Here is a tiny trained network, its code and every weight. The questions are about switching its units off for an input and a target symbol, where a switched-off unit gives its printed mean instead of its output.

import numpy as np


def w(rows, s, z=0):
    codes = np.array(rows[::2]) - 128.0
    scale = np.full(codes.shape[1], s)
    scale[-1] = z or s
    return codes * scale


def softmax(a):
    e = np.exp(a - a.max(-1, keepdims=True))
    return e / e.sum(-1, keepdims=True)


def log_softmax(a):
    a = a - a.max(-1, keepdims=True)
    return a - np.log(np.exp(a).sum(-1, keepdims=True))


def net(x, mask):
    ids = ['βγδζηλπτ'.index(c) for c in x.split()]
    T = len(ids)
    res = E[ids] + P[:T]
    u = 0
    for l in range(2):
        r = res
        for j in range(3):
            rows = slice(4 * j, 4 * j + 4)
            q, k, v = (r @ M[l][rows].T for M in (Q, K, V))
            z = softmax(np.where(np.tri(T) > 0, q @ k.T / 4**0.5, -1e9)) @ v
            o = O[l][rows]
            res = res + np.where(mask[u + j], z, o[:, -1]) @ o[:, :-1]
        u += 3
    return log_softmax(res[-1] @ U[:, :-1].T + U[:, -1])


Q, K, V, O = {}, {}, {}, {}
E = w([
[108,109,190,137,169,129,115,131,8,187,104,111],'β',
[120,104,63,82,177,169,119,97,131,133,120,163],'γ',
[128,114,177,126,120,100,179,59,141,118,154,184],'δ',
[162,105,129,132,122,196,124,63,112,171,136,72],'ζ',
[108,216,160,75,131,137,144,52,178,119,92,94],'η',
[99,163,66,105,166,90,149,154,206,142,106,74],'λ',
[157,117,125,17,79,167,182,143,125,205,86,130],'π',
[79,155,112,130,157,91,168,93,138,199,170,196],'τ',
],0.017)
P = w([
[196,162,137,140,175,127,165,89,93,87,147,122],'0',
[115,92,105,129,142,110,102,31,146,185,100,71],'1',
[165,162,88,176,142,144,189,86,61,102,93,158],'2',
[222,140,128,63,189,59,108,75,114,133,179,83],'3',
[77,76,136,134,134,149,107,99,176,167,138,106],'4',
[146,164,83,168,127,140,182,88,57,95,93,154],'5',
[209,138,136,48,189,59,101,63,131,138,187,84],'6',
[60,69,159,134,152,190,121,126,216,162,174,122],'7',
[133,164,76,162,111,136,181,86,56,83,95,158],'8',
[207,117,154,35,191,68,113,79,126,143,203,91],'9',
[142,97,154,195,120,142,37,166,246,194,74,192],'10',
[114,171,69,140,102,129,196,75,58,69,103,150],'11',
[25,234,226,62,53,111,69,195,121,196,181,151],'12',
],0.013)
Q[0] = w([
[65,213,120,153,104,152,152,176,109,108,76,138],'0.h0',
[39,129,179,101,57,127,98,130,122,163,153,162],'0.h0',
[128,116,91,184,118,188,129,83,118,162,67,137],'0.h0',
[209,129,142,90,188,111,152,59,99,157,159,114],'0.h0',
[146,87,106,154,176,132,191,121,101,80,118,113],'0.h1',
[119,114,106,121,143,154,29,121,170,97,133,95],'0.h1',
[106,103,122,181,93,120,168,92,155,160,62,146],'0.h1',
[68,141,155,215,52,165,136,220,113,97,87,158],'0.h1',
[131,4,96,164,140,128,106,131,120,116,113,156],'0.h2',
[158,129,41,93,115,225,217,102,136,132,54,156],'0.h2',
[95,162,95,157,187,85,175,40,134,139,139,199],'0.h2',
[197,89,196,118,133,149,104,63,129,121,134,92],'0.h2',
],0.013)
K[0] = w([
[193,223,84,127,135,72,120,113,87,95,50,127],'0.h0',
[190,115,178,168,72,139,62,148,140,141,106,188],'0.h0',
[188,92,98,142,65,142,160,117,53,82,155,119],'0.h0',
[11,85,158,86,103,200,150,105,114,101,153,109],'0.h0',
[92,157,127,74,114,73,182,65,61,99,162,63],'0.h1',
[185,116,163,120,206,141,110,109,190,133,137,124],'0.h1',
[190,150,73,144,52,106,176,129,129,91,201,171],'0.h1',
[220,198,95,185,87,57,80,125,63,110,57,162],'0.h1',
[158,74,59,136,207,161,96,110,88,116,148,174],'0.h2',
[170,117,14,53,82,157,165,119,204,58,101,142],'0.h2',
[84,160,89,145,169,54,140,61,174,87,184,209],'0.h2',
[186,109,190,155,132,163,135,62,127,100,144,81],'0.h2',
],0.012)
V[0] = w([
[36,252,37,125,124,92,119,170,174,130,154,71],'0.h0',
[119,181,168,192,73,112,162,128,212,254,181,120],'0.h0',
[148,124,171,202,76,112,210,147,142,10,36,41],'0.h0',
[149,195,62,207,184,77,229,86,86,149,160,162],'0.h0',
[146,45,116,199,209,16,119,217,137,124,79,73],'0.h1',
[179,87,42,119,130,139,124,112,192,37,77,221],'0.h1',
[112,71,214,57,197,63,136,108,174,140,114,105],'0.h1',
[119,148,213,51,169,120,64,99,95,90,71,202],'0.h1',
[166,140,116,132,131,140,114,122,2,115,115,75],'0.h2',
[104,116,168,155,112,48,102,89,144,126,97,139],'0.h2',
[152,185,181,154,159,207,77,105,132,197,163,145],'0.h2',
[65,100,135,131,195,152,87,190,105,135,92,214],'0.h2',
],0.0068)
O[0] = w([
[113,149,167,168,239,162,133,195,144,101,77,163,4],'0.h0',
[205,132,121,152,132,41,46,160,139,126,91,149,183],'0.h0',
[151,226,155,134,170,192,107,92,158,235,145,135,29],'0.h0',
[121,108,151,139,153,117,95,55,55,151,88,143,220],'0.h0',
[22,86,154,58,192,146,144,86,128,90,158,122,3],'0.h1',
[177,90,172,134,189,118,191,125,103,160,180,54,114],'0.h1',
[106,80,193,119,164,115,80,53,184,162,22,116,224],'0.h1',
[125,22,181,254,123,118,205,208,175,79,47,110,160],'0.h1',
[87,139,66,110,138,146,175,145,221,106,147,179,143],'0.h2',
[189,172,122,155,157,155,137,102,139,154,135,109,148],'0.h2',
[170,109,117,96,152,94,109,55,126,71,150,152,192],'0.h2',
[106,119,125,82,59,134,160,62,133,158,148,82,43],'0.h2',
],0.0079,0.0054)
Q[1] = w([
[143,59,98,61,122,88,74,132,69,131,170,109],'1.h0',
[75,151,135,75,215,165,70,151,143,147,160,63],'1.h0',
[144,101,184,147,136,130,124,103,204,85,125,190],'1.h0',
[193,145,109,65,99,74,116,126,117,54,197,43],'1.h0',
[62,106,137,234,124,229,133,98,120,147,44,133],'1.h1',
[133,174,111,165,136,235,164,226,142,67,151,157],'1.h1',
[113,148,71,136,30,189,110,163,71,68,118,45],'1.h1',
[121,130,132,183,93,27,58,124,87,96,123,44],'1.h1',
[218,113,199,151,101,166,92,77,164,116,125,107],'1.h2',
[126,68,66,169,140,255,133,122,104,201,109,145],'1.h2',
[157,144,71,35,85,103,151,123,188,91,69,62],'1.h2',
[115,209,60,121,106,79,127,110,191,138,212,177],'1.h2',
],0.0089)
K[1] = w([
[125,68,150,91,113,119,89,141,91,155,175,124],'1.h0',
[108,122,116,111,230,186,79,171,139,146,133,105],'1.h0',
[177,130,179,105,131,136,148,97,147,45,127,222],'1.h0',
[171,88,142,71,122,118,69,147,218,117,182,58],'1.h0',
[94,196,166,161,134,94,160,80,84,55,83,140],'1.h1',
[195,162,105,55,93,93,145,155,96,82,87,93],'1.h1',
[159,144,100,129,141,135,153,171,27,128,109,188],'1.h1',
[142,100,244,159,116,133,76,160,103,168,126,159],'1.h1',
[178,74,130,113,75,118,69,65,192,161,133,69],'1.h2',
[162,138,33,143,100,195,133,104,127,149,105,144],'1.h2',
[180,117,112,88,87,149,120,131,185,113,134,120],'1.h2',
[133,175,79,140,99,55,111,98,170,159,183,172],'1.h2',
],0.011)
V[1] = w([
[193,203,139,131,145,173,172,109,131,69,119,190],'1.h0',
[118,78,117,154,128,101,133,176,157,166,182,175],'1.h0',
[131,87,93,117,100,85,132,158,132,184,113,111],'1.h0',
[158,141,90,139,138,168,172,110,83,94,127,106],'1.h0',
[160,148,163,2,81,106,205,205,99,213,77,203],'1.h1',
[158,130,185,12,119,88,151,185,129,212,36,115],'1.h1',
[72,142,130,158,165,111,141,150,45,140,173,138],'1.h1',
[130,51,97,131,158,186,77,159,101,178,146,140],'1.h1',
[107,156,120,101,119,68,119,127,23,147,107,127],'1.h2',
[117,160,71,162,159,110,216,91,94,110,113,150],'1.h2',
[178,71,106,126,83,169,135,159,114,126,164,158],'1.h2',
[137,188,158,138,101,168,157,124,122,66,101,182],'1.h2',
],0.0077)
O[1] = w([
[67,152,71,120,157,78,144,165,161,141,102,167,177],'1.h0',
[134,143,59,144,126,111,120,30,114,161,113,163,44],'1.h0',
[99,95,165,176,166,136,141,135,154,158,194,38,170],'1.h0',
[122,95,97,138,170,118,139,158,148,86,192,84,165],'1.h0',
[255,77,158,13,85,196,92,150,151,66,37,144,35],'1.h1',
[252,89,91,31,38,155,179,153,82,168,65,217,176],'1.h1',
[168,68,108,131,217,111,103,60,70,168,144,209,9],'1.h1',
[133,94,63,171,86,89,179,115,161,80,147,188,113],'1.h1',
[74,141,139,103,126,151,80,213,133,82,188,82,253],'1.h2',
[191,145,89,142,41,144,71,127,164,146,154,183,164],'1.h2',
[85,125,138,72,150,80,83,103,114,136,175,126,87],'1.h2',
[121,95,69,163,118,117,88,136,126,185,134,29,42],'1.h2',
],0.0066,0.0054)
U = w([
[41,97,102,115,66,142,116,82,177,145,68,141,196],'β',
[139,136,106,124,133,124,228,117,86,88,129,78,86],'γ',
[152,141,118,100,101,156,112,124,122,126,117,96,61],'δ',
[120,196,83,93,89,105,103,125,120,154,159,84,72],'ζ',
[116,92,155,181,116,173,85,211,224,163,140,142,253],'η',
[125,113,127,137,128,120,51,151,54,98,96,91,54],'λ',
[168,160,138,91,143,141,116,12,73,206,93,3,203],'π',
[116,178,157,76,162,179,131,109,120,133,133,138,178],'τ',
],0.007,0.003)

Each question gives the input, a string of symbols that net reads in full, and the target symbol t.
The units are the heads (4 rows each of Q, K, V and O). Each row of codes is followed by its name. A weight is (code - 128) times the scale printed after its matrix; where a second scale follows, it is the last column's (O and U).
mask holds one flag per head, layer by layer. A switched-off head (its flag False) gives its mean, the last column of its rows in O, instead of its output. The means were averaged over made-up inputs and are rounded, as every weight is.
A unit's drop is (log p(t) with every unit on - log p(t) with that unit switched off) / (log p(t) with every unit on - log p(t) with every unit switched off).
The circuit of an input: a set's keep is (log p(t) with only the set's units on - log p(t) with every unit switched off) / (log p(t) with every unit on - log p(t) with every unit switched off). Starting from all 6 units, units are removed one at a time, each time the one whose removal leaves the highest keep (on an exact tie, the one counted first), for as long as the keep stays at least 0.8.
units of the circuit, in order: the units of the circuit, biggest drop first
unit that matters most: the unit with the biggest drop
which heads matter: for each layer, one digit per head in row order, 1 if its drop is at least 0.15 and else 0, layers parted by /
input π γ ζ β τ λ τ β λ γ τ β λ, target λ: unit that matters most	0.h0
input β δ λ δ π, target π: units of the circuit, in order	(1.h0 0.h2 1.h2)
input γ γ δ η, target γ: units of the circuit, in order	(0.h0 1.h1)
input γ ζ τ δ ζ ζ π, target ζ: units of the circuit, in order	(0.h1 1.h1)
input δ λ τ, target ζ: which heads matter	010 / 001
input β β β π π γ δ, target δ: which heads matter	100 / 010
input τ δ δ τ β δ δ π δ η, target δ: units of the circuit, in order	(1.h1 0.h0)
input λ β λ, target η: units of the circuit, in order	(1.h2 0.h0)
input γ γ τ λ ζ δ β β δ δ δ β τ, target π: which heads matter	011 / 100
input η τ π λ η δ η, target η: which heads matter	110 / 000
input δ τ η λ η ζ δ ζ γ β π η π, target δ: units of the circuit, in order	(0.h0 1.h1)
input δ π τ, target ζ: which heads matter	110 / 001
input β γ τ λ η, target π: which heads matter	001 / 000
input γ λ τ π γ η τ ζ, target π: units of the circuit, in order	(1.h2)
input γ γ δ ζ δ λ ζ δ π γ δ λ γ, target π: units of the circuit, in order	(1.h0 0.h2 0.h1)
input π ζ λ β λ λ δ λ λ ζ, target τ: which heads matter	110 / 000
input γ ζ τ β π, target π: which heads matter	101 / 101
input τ η δ β, target η: units of the circuit, in order	(0.h0 0.h2 0.h1)
input γ β β ζ β, target β: which heads matter	011 / 000
input β λ γ δ δ δ η γ π τ, target γ: which heads matter	110 / 010
input δ π ζ γ β δ π η τ η, target η: units of the circuit, in order	(0.h0)
input ζ β τ β β γ τ, target β: which heads matter	010 / 000
input δ η π η β π, target δ: units of the circuit, in order	(1.h1 0.h1)
input τ δ π η λ, target π: which heads matter	011 / 100
input γ β η η η ζ γ η γ τ, target η: which heads matter	110 / 000
input π τ τ λ β τ β τ γ δ, target λ: which heads matter	100 / 000
input γ β τ π, target β: units of the circuit, in order	(0.h1)
input ζ δ γ π β β ζ λ τ δ, target τ: units of the circuit, in order	(0.h1 0.h0)
